After every row comes roughly how far along a hidden order it lies, from 0 to 9.
(in the rows, 128 means zero)
[172 126 126 129 170 113 121 114 149 156 134 138 124 150 132  99 149 160
  60  90 121 105 191 137 135 111  81 161 123 104 101 119 108 124 152  82
 140  97 129 154 111 121 154 116 155 122 170 139 110 148 139 129 156 127
 142  82  99 135  98 131 181 141 118 162  88 116 109 107 144  86  68 148
 133 113 140 104 136  75 122  95 126 136 126 128 118 124 122 125 115 151
 112 133 122 123 104 117 123 158 144 133 133 129 119 104 139 156  92 127
 148 130 130 142 157] => 5
[ 61 143 124 103 150 109 171 148 108 129 118 144 120 176 121 124 139 156
 104  76 110  96 141 132 132 134 148 123 151 136 153  64  93 123 132  92
 146 110 135 148 190 114 163 143 128 118 190 126 155 137 169 135 149 126
 143  80 159 129 125 166 154 150 146 125   1 137  56  91 124  53 102 152
 134 102 169 102 132 133 109 142  70 149 131 129 127 145 134 109  98 156
 131 108 117 137 103 135 156 190 143 130 148 152 102 136 167 192 109 115
 144  69 128 156 138] => 1
[119 140 116 136 159 103 122 190 206 130 131 161 128 165  93 119 131 165
 107  81  98  41 150 126 105 117 154 243 124 120 178  69 163 133 119 185
 164 143 127 149 131 130 129 134 139 129 108 127 120 135 136 134 141 113
 132  35 101 128 156 124 120 148 126 125  82 129  90  84 135  52 137 143
 138  96 125 138 139 160 147  79  95 124 138 136 116 149 124 122 115  79
 127 127 116 107 109 132 156 158 144 125 143 151 112 126 141 139 135 117
 107  87 147 151 162] => 0
[153 118 134 115 132 134 122  79  83 140 126 103 125 116 146 122 133 116
 112 142 145 166 149 130 142 126  93  73 118 127  72 164 103 120 141 100
 116 101 132 117 119 124 139 117 154 131 141 131 119 132 127 125 124 140
 131 168 127 135 102 129 153 120 125 146 126 123 137 139 131 162 106 129
 124 142 150 112 131  91 112 148 141 145 118 126 124 106 122 129 129 160
 122 129 131 126 130 121 111 114 124 134 128 111 128 120 121 143 109 131
 141 153 122 116 123] => 6
[142 112 138 139 163 105  74 120 243 111 107 105 119  96 133 115 110 117
 141 154 135 205 120 117 153 127 113  81  98 132 135 129 166 125 152 161
 111 127 125 118  83 129 129 123 109 151  78 137 118 153  98 131 139 141
 113 133 134 131 134 118 190 159 121 126 150 119 132  83 140 211 126 131
 118 146  95 149 140  79 115 138 184 138 130 134 119  96 124 145 136  82
  91 103 128 126 139  99  97  68 120 147 125  95 147 127  75  93 149 141
 127 170 124  96 136] => 7
[126 121 133 128 139 127 103 130 188 118 116 127 122 110 132 128 113 111
 157 148 133 201 101 122 144 131 136  98 119 138 153 137 140 122 138 146
 120 138 129 113 111 128 123 133 122 137 109 130 147 135 113 130 117 132
 118 143 151 128 126 126 140 141 128 125 136 126 139 117 128 171 134 128
 126 146 117 138 127 111 121 136 156 128 131 129 125 118 130 135 136 114
 115 113 129 137 141 118 112  98 129 133 123 109 139 134 113 114 141 140
 119 126 120 111 114] => 5
[186 115 137 107 181 126  93  79 187 157 109 138 116 124 133  86 134 123
  68 104 131 208 174 136 166  88  71 121  83 115  71 142 106  99 177  86
 126  89 141  97  61 115 136 104 255 153 171 134  97 170 109 127 148 132
 129 128  94 142  94 112 196 134 111 200  92 106 122 108 145 143  62 155
 131 125 151 114 136  40 121  85 157 173 122 132 110  81 113 129 116 122
 110 123 124 109 124  97 117  97 156 139 138 102 121 105 133 188  91 131
 144  61 126  98 157] => 8
[150 122 130 139  75 158  70 113 120 124 159 117 132 112 135 146  95  86
 208 195 165 219  72 130 107 143 116 132 138 142 159 180 166 135 131 160
 123 164 118 102 100 128  99 136 124 107  76 130 168  64 117 131  29 120
 119 156 147 109  83 110  28 118 121 101 243 134 196 157 123 176 173  94
 121 165 145 164 117 158 150 132 146  65 126 125 131 147 150 135 159 150
 141 148 134 161 158 131  79  96 125 113 107 103 149 130 122  77 156 149
  79 170 113 138  45] => 4
[ 91 138 129 124  84 152 207  91   1 134 141 128 133 130 167 148 153 134
 121 123 131 121 119 140 138 153 123  41 190 126 121 149  45 137 123   1
 101 103 126 166 196 122 154 133  18  93 235 130 147 114 162 123 156 134
 143 173 175 123  97 169 132 122 146 112 118 138 127 180 108 102  92 119
 126 130 129  92 105 115 106 179 108 113 120 112 159 151 149 118 115 231
 146 137 141 175 116 146 130 181 117 119 112 147 133 133 164 134 100 127
 180 177 107 151  99] => 2
[202 125 121 164 191 106  75 166 255 149 144 174 124 141 119  95 131 163
  91 103 114 130 163 133 132 110  96 237 123  98 189 111 166 135 161 112
 150 138 117 167  66 129 137 126 103 117 132 148 127 144 118 135 148 113
 131  18  92 124  99 113 166 170 105 157 148 110 137  84 154  90  75 144
 136 120  91 135 132  66 146  48 159  86 142 131 116 145 133 136 131 108
  96 132 122 141 111 107 100 133 156 128 117 117 141  99 130  95 117 145
 122 155 127 148 145] => 5
[215 104 140 117 141 147  89  45 107 154 124 101 124  90 153 105 132  99
  98 163 155 219 165 133 157 105  50  69  85 116  31 204 103 109 161 104
 110  92 134  87  63 125 123  99 240 145 134 135  95 143 103 120 118 142
 127 197  95 140  81 101 165 104 107 183 184 107 178 163 139 207  88 129
 123 159 147 110 130  52 119 119 183 153 113 126 116  79 111 138 140 152
 113 138 135 117 143 105  89  75 130 137 121  87 137 105 108 141  98 141
 139 138 121  89 125] => 9
[203 113 137 122 153 149  96  75 161 151 126 137 121 105 150 104 131 107
 108 141 145 238 145 136 161 107  74 101 104 118  94 187 104 109 166  74
 115 107 133 104  66 122 124 111 229 134 169 137 129 144 109 126 122 131
 127 158 114 133  75 113 161 127 111 183 154 110 170 153 137 169  75 136
 130 151 137 113 121  48 124  99 174 133 122 125 122 100 124 133 134 165
 116 134 133 140 138 105  93  96 147 129 115  94 137 108 131 142  96 146
 138 110 113 103 112] => 9
[169 118 131 145 156 121 112 112 181 134 129 123 127 111 144 120 133 135
 119 142 133 153 143 125 143 129 104 109 125 117 127 149 131 133 140 110
 118 122 123 146 109 132 136 123  56 127 122 140 124 142 118 127 146 135
 127 128 125 130 117 127 170 142 120 136 157 119 146 134 138 159 103 130
 126 145 100 118 128  80 118 128 168 117 129 126 127 121 126 138 136 134
 103 123 132 137 128 116 101 113 123 135 114 109 143 116 108  93 121 142
 143 189 121 120 136] => 6
[ 84 134 126 114  88 124 155 156  63 103 103 112 137 119  88 144 121 109
 133 118 114  32 115 117 107 112 188 154  89 140  78  93 158 120  88 246
 128 143 139  80 130 138  88 119 249 172  64 102  67 141 107 120 137 128
 113 168  90 141 221 100  89  81 133 124 142 135 110 133 117 134 201 122
 126 100 116 159 139 225 149 128 102 186 126 138 121 102 104 126 125  26
 158 130 125  63 141 141 190  95 112 128 153 155 112 151 109 155 163  95
 108  41 159  93 179] => 0
[189 115 127 136 178 105 104 121 174 143 123 114 127 122 125 110 140 150
  88 127 126  95 179 121 129 116 102 153  96 111  91 136 141 128 130 173
 141 116 128 139 105 135 138 112 103 139  87 136 104 155 119 126 149 136
 131 108  91 138 136 114 182 133 116 151 124 115 127 111 146 142 111 141
 132 132 118 110 144  90 120 110 153 143 127 133 109 109 105 136 133 102
 101 123 124  98 123 115 121 115 124 142 132 113 126 110 102 115 117 131
 131 161 140 118 176] => 5
[ 61 144 125 154 138 104 130 213 255  94 114 179 124 139 110 129 113 140
 152  86  95 124  79 125 138 133 186 172 154 132 252  56 173 137 137 106
 125 161 121 154 122 128 122 152  82 137 145 128 139 144 117 138 171 114
 115  45 153 118 167 139 143 177 134 103 112 133  94  64 126  86 132 135
 127 100  60 171 124 138 145  99 130 107 150 132 141 155 149 130 113  71
 119 108 125 156 119 122 149 130 141 125 124 148 141 146 127 103 163 127
 128 109 126 136 136] => 1
[192 116 125 168 204  78   8 165 255 129 139 119 119 129 110  96 102 155
 128 142 131 149 157 119 117 122  88 209  99 111 189 101 234 143 158 236
 153 147 111 154  58 132 134 127  67 129  13 150 130 133 103 140 110 126
 120  23  97 123 119 101 172 188 102 116 177 114 129  33 161 162 127 134
 123 136 101 169 157  78 141  81 173  86 140 141 102 130 127 150 147  60
  70 116 115 122 124  96  73  89 132 144 125  98 146 105  71  56 158 149
  86 224 136 139 137] => 5
[ 67 150 125 141  57 151 188 150  48 117 149 158 137 142 138 152 135 130
 141 103 117  82  83 142 118 147 154 126 191 127 173 115 101 143 116   7
 107 135 121 158 167 124 125 145  78 101 213 122 130  96 143 126 143 116
 132 125 153 115 128 148  74 126 140  98 162 143 130 154 106  63 127 110
 123 101  99 146 104 167 145 136  96  91 131 118 163 170 161 118 116 174
 163 149 137 174 117 150 147 173 127 108 114 168 136 142 168 116 133 118
 152 135 116 160  95] => 0
[155 127 121 158 136  82 151 136  72 128 136  75 144 119 117 128 157 169
  59 117 112   1 208 118  97 129 113 158 113  93  44  99 151 156  88 180
 131 108 119 178 152 148 139 107   1 136  50 129  38 150 131 117 191 143
 134 121  61 145 198 111 179 112 118 108 176 125 109 114 143 121 151 124
 121 100  77 123 153 147 127 141 124 148 123 133 122 118  97 138 129  77
 111 139 127  67 104 137 156 136  83 144 135 153 124 113  72  81 140 103
 153 255 163 131 220] => 2
[176 126 125 161 135 119  93 123 157 144 161 125 132 131 142 119 132 152
 109 135 137 107 155 137 115 133  73 162 149 104 140 139 147 148 143  78
 132 122 112 173 104 129 141 126  34  98 123 145 122 108 135 129 123 126
 136  87 109 120  88 123 132 150 111 117 199 122 148 112 144 113  99 118
 122 130 108 138 130  92 139 111 143  72 128 125 132 149 142 136 138 160
 110 147 130 152 115 123  90 141 125 126 111 122 144 104 121  80 124 139
 129 240 122 159 111] => 4
[162 118 133 143 116 125 136 103  99 126 122 104 135  92 139 128 138 121
 103 140 130 101 146 126 140 121 107  94 110 113  65 154 127 131 124 112
 103 113 126 127 100 138 118 109 110 145 111 128  71 150 108 118 165 141
 122 176  94 138 151 108 159 114 118 132 200 119 154 149 131 173 126 120
 120 129  81 132 132 108 129 135 170 146 122 127 133 100 112 139 135 102
 124 135 137 108 133 124 132  90 106 135 119 123 141 122  93  93 130 123
 155 187 134  99 157] => 5
[218 118 125 162 149 130 104 104 159 160 164 132 133 119 154 116 144 152
 100 146 140 122 166 136 124 131  67 158 144  98 122 178 125 145 140  64
 129 122 114 177 102 133 142 119   7  95 143 149 128 118 131 126 132 128
 139 101 104 123  76 123 145 140 109 143 204 116 175 150 145 127  85 122
 130 147 106 106 122  65 131 104 164  75 128 120 130 143 133 138 145 181
 106 148 134 151 120 122  80 142 125 126 101 111 146  96 127  70 103 149
 143 244 117 150 119] => 6
[151 125 126 134 152 128 125  96 107 151 154 115 125 143 159 128 141 150
 123 146 144 148 151 133 126 152  85  93 163 121 140 153  95 142 136  69
 135 112 120 175 169 123 169 136   1  83 157 146 178 105 161 132 109 134
 147 110 159 120  61 159 148 152 132 113  97 129 130 133 133 117  89 128
 130 153 157  89 124  80 101 158 125  85 124 120 131 155 141 127 132 225
 108 127 129 165 115 130  85 173 125 130 116 115 132 113 140 109 101 149
 140 225 110 167  90] => 4
